Below are the code and all the weights of a small trained network. Each question names an input and a target symbol and asks about switching units off, where a switched-off unit gives its printed mean instead of its output.

import numpy as np


def w(rows, s, z=0):
    codes = np.array(rows[::2]) - 128.0
    scale = np.full(codes.shape[1], s)
    scale[-1] = z or s
    return codes * scale


def f(y):
    return np.maximum(y, 0)


def softmax(a):
    e = np.exp(a - a.max(-1, keepdims=True))
    return e / e.sum(-1, keepdims=True)


def log_softmax(a):
    a = a - a.max(-1, keepdims=True)
    return a - np.log(np.exp(a).sum(-1, keepdims=True))


def net(x, mask):
    ids = ['βγδεζθτφψ'.index(c) for c in x.split()]
    T = len(ids)
    res = E[ids] + P[:T]
    u = 0
    for l in range(2):
        q, k, v = (res @ M[l].T for M in (Q, K, V))
        z = softmax(np.where(np.tri(T) > 0, q @ k.T / 2**0.5, -1e9)) @ v
        res = res + np.where(mask[u], z, O[l][:, -1]) @ O[l][:, :-1]
        u += 1
        y = f(res @ A[l][:, :-1].T + A[l][:, -1])
        res = res + np.where(mask[u : u + 16], y, B[l][:, -1]) @ B[l][:, :-1]
        u += 16
    return log_softmax(res[-1] @ U[:, :-1].T + U[:, -1])


Q, K, V, O, A, B = {}, {}, {}, {}, {}, {}
E = w([
[185,94,128,87,173,155],'β',
[114,129,79,85,149,135],'γ',
[97,66,6,86,145,169],'δ',
[159,114,117,112,112,146],'ε',
[114,162,123,139,180,80],'ζ',
[70,121,124,144,140,107],'θ',
[138,154,162,159,145,96],'τ',
[142,157,114,70,63,171],'φ',
[34,125,94,60,89,176],'ψ',
],0.022)
P = w([
[177,135,99,146,109,57],'0',
[132,210,103,179,118,146],'1',
[124,155,169,139,137,133],'2',
[156,65,130,85,135,81],'3',
[82,224,130,144,109,192],'4',
[65,127,224,98,156,180],'5',
[143,10,136,55,151,88],'6',
[151,176,71,165,144,182],'7',
],0.012)
Q[0] = w([
[69,198,212,27,150,167],'0.h0',
[146,78,75,80,64,10],'0.h0',
],0.011)
K[0] = w([
[55,24,41,156,116,243],'0.h0',
[37,138,247,2,50,95],'0.h0',
],0.0075)
V[0] = w([
[163,210,244,3,110,8],'0.h0',
[53,188,171,119,160,173],'0.h0',
],0.0042)
O[0] = w([
[242,224,187,89,57,24,10],'0.h0',
[1,246,197,148,31,70,139],'0.h0',
],0.0024,0.0014)
A[0] = w([
[185,129,236,82,120,61,150],'0.n0',
[152,123,115,223,156,76,26],'0.n1',
[166,130,150,173,222,204,157],'0.n2',
[112,229,209,124,134,215,82],'0.n3',
[86,188,96,29,136,33,188],'0.n4',
[207,116,137,97,197,98,105],'0.n5',
[180,100,145,200,129,250,156],'0.n6',
[44,201,88,158,92,113,162],'0.n7',
[181,159,81,204,105,73,146],'0.n8',
[148,84,112,114,108,6,80],'0.n9',
[172,95,184,186,58,168,232],'0.n10',
[112,82,66,166,90,112,5],'0.n11',
[66,139,54,148,163,93,254],'0.n12',
[110,85,149,69,172,98,118],'0.n13',
[141,139,99,191,105,238,115],'0.n14',
[127,123,162,255,158,146,101],'0.n15',
],0.0091,0.0037)
B[0] = w([
[85,95,201,177,6,126,171],'0.n0',
[99,50,167,145,76,114,146],'0.n1',
[155,161,143,53,89,125,172],'0.n2',
[112,120,157,108,202,213,195],'0.n3',
[42,93,182,99,86,92,230],'0.n4',
[135,155,83,181,184,106,166],'0.n5',
[86,142,186,129,132,92,168],'0.n6',
[217,177,117,111,154,107,219],'0.n7',
[149,173,113,103,167,132,165],'0.n8',
[179,83,112,179,203,168,173],'0.n9',
[181,70,91,66,211,130,161],'0.n10',
[113,156,159,144,52,82,145],'0.n11',
[169,141,195,101,184,143,255],'0.n12',
[113,60,139,168,144,157,182],'0.n13',
[128,181,190,83,152,118,186],'0.n14',
[109,137,156,77,105,200,157],'0.n15',
],0.013,0.0076)
Q[1] = w([
[168,99,252,96,177,163],'1.h0',
[76,45,123,189,231,103],'1.h0',
],0.016)
K[1] = w([
[95,2,204,123,145,246],'1.h0',
[63,241,143,156,218,226],'1.h0',
],0.013)
V[1] = w([
[234,107,152,222,68,210],'1.h0',
[88,145,211,254,230,1],'1.h0',
],0.0099)
O[1] = w([
[255,28,216,155,44,151,2],'1.h0',
[71,53,87,231,149,248,188],'1.h0',
],0.0081,0.0069)
A[1] = w([
[158,99,93,182,94,135,49],'1.n0',
[178,192,78,129,198,131,204],'1.n1',
[122,122,157,111,190,125,126],'1.n2',
[109,98,85,166,191,160,119],'1.n3',
[58,108,125,172,63,143,38],'1.n4',
[74,135,90,133,39,64,161],'1.n5',
[95,158,96,226,47,99,91],'1.n6',
[114,93,47,161,64,62,167],'1.n7',
[166,111,125,127,190,171,203],'1.n8',
[82,190,45,174,142,148,58],'1.n9',
[187,188,138,66,136,102,101],'1.n10',
[159,220,124,89,134,114,199],'1.n11',
[212,179,89,123,161,199,98],'1.n12',
[149,80,125,155,108,49,63],'1.n13',
[123,223,134,91,61,102,2],'1.n14',
[171,78,9,132,147,79,95],'1.n15',
],0.012,0.0077)
B[1] = w([
[159,171,173,139,133,151,146],'1.n0',
[83,154,92,46,147,152,222],'1.n1',
[160,114,108,187,119,143,231],'1.n2',
[156,181,215,118,91,171,232],'1.n3',
[126,100,90,88,204,45,152],'1.n4',
[113,151,138,59,79,69,151],'1.n5',
[84,122,35,125,106,81,135],'1.n6',
[111,28,135,109,147,158,135],'1.n7',
[93,91,49,65,116,140,233],'1.n8',
[139,104,114,208,110,30,189],'1.n9',
[140,168,84,210,50,159,244],'1.n10',
[176,81,222,75,109,126,254],'1.n11',
[127,136,145,183,150,38,192],'1.n12',
[153,143,70,136,114,158,145],'1.n13',
[97,108,89,177,251,140,196],'1.n14',
[134,182,156,196,195,75,138],'1.n15',
],0.019,0.021)
U = w([
[134,2,58,143,130,146,178],'β',
[140,118,225,54,122,85,78],'γ',
[146,167,81,32,136,197,129],'δ',
[177,108,108,117,26,121,120],'ε',
[99,84,183,196,115,118,66],'ζ',
[49,196,53,161,69,188,179],'θ',
[93,27,240,130,113,194,232],'τ',
[186,132,166,140,141,158,3],'φ',
[133,123,90,125,203,143,109],'ψ',
],0.007,0.0052)

Each question gives the input, a string of symbols that net reads in full, and the target symbol t.
The units are the heads (2 rows each of Q, K, V and O) and the neurons (one row each of A and B). Each row of codes is followed by its name. A weight is (code - 128) times the scale printed after its matrix; where a second scale follows, it is the last column's (O, A, B and U).
mask holds one flag per unit, layer by layer, with each layer's heads first. A switched-off unit (its flag False) gives its mean, the last column of its rows in O or B, instead of its output. The means were averaged over made-up inputs and are rounded, as every weight is.
A unit's drop is (log p(t) with every unit on - log p(t) with that unit switched off) / (log p(t) with every unit on - log p(t) with every unit switched off).
The circuit of an input: a set's keep is (log p(t) with only the set's units on - log p(t) with every unit switched off) / (log p(t) with every unit on - log p(t) with every unit switched off). Starting from the 12 units with the biggest drops (on a tie, the unit counted first), units are removed one at a time, each time the one whose removal leaves the highest keep (on an exact tie, the one counted first), for as long as the keep stays at least 0.8.
units of the circuit, in order: the units of the circuit, biggest drop first
top k neurons: the k neurons with the biggest drops, biggest first
top k neurons in layer l: the k neurons of layer l with the biggest drops, biggest first
input θ ζ ψ β τ, target β: top 2 neurons -> 0.n5, 0.n7
input θ ψ ψ, target ψ: top 3 neurons in layer 0 -> 0.n8, 0.n3, 0.n4
input ψ φ ψ, target ψ: top 4 neurons -> 1.n14, 1.n11, 1.n3, 1.n1
input ε ψ θ τ θ θ θ ζ, target θ: units of the circuit, in order -> 1.h0
input β ε γ β θ ζ, target ζ: units of the circuit, in order -> 1.h0, 1.n9, 0.n4
input β β φ γ φ ε δ, target ε: units of the circuit, in order -> 1.h0, 0.n3, 1.n10
input δ γ ε, target δ: units of the circuit, in order -> 1.n9, 0.n4
input ζ γ τ, target τ: top 4 neurons -> 1.n10, 0.n0, 1.n1, 0.n15
input θ θ ζ φ ζ β ζ, target ζ: top 3 neurons -> 0.n3, 0.n2, 1.n11
input τ β τ φ φ τ τ θ, target τ: top 2 neurons in layer 0 -> 0.n9, 0.n13
input τ ζ φ τ, target ε: top 3 neurons -> 0.n3, 1.n13, 1.n5
input ε θ θ θ, target τ: units of the circuit, in order -> 1.n3, 1.h0
input β θ β ε φ γ φ, target ε: top 3 neurons -> 1.n10, 1.n5, 0.n0
input φ φ δ θ, target ε: units of the circuit, in order -> 0.n3, 1.h0, 1.n10
input φ θ φ γ, target ε: units of the circuit, in order -> 1.h0, 1.n10
input δ θ θ ζ, target τ: top neuron in layer 1 -> 1.n10
input γ θ ε, target ε: top 2 neurons in layer 0 -> 0.n10, 0.n4
input δ φ δ θ, target ε: top 3 neurons -> 0.n3, 1.n14, 0.n4
input δ φ ζ γ ε γ β ε, target β: top 2 neurons in layer 0 -> 0.n5, 0.n0
input γ β θ ε γ τ ζ, target β: top 3 neurons -> 1.n3, 1.n11, 1.n13
input ψ θ γ φ φ γ, target γ: top neuron in layer 0 -> 0.n7
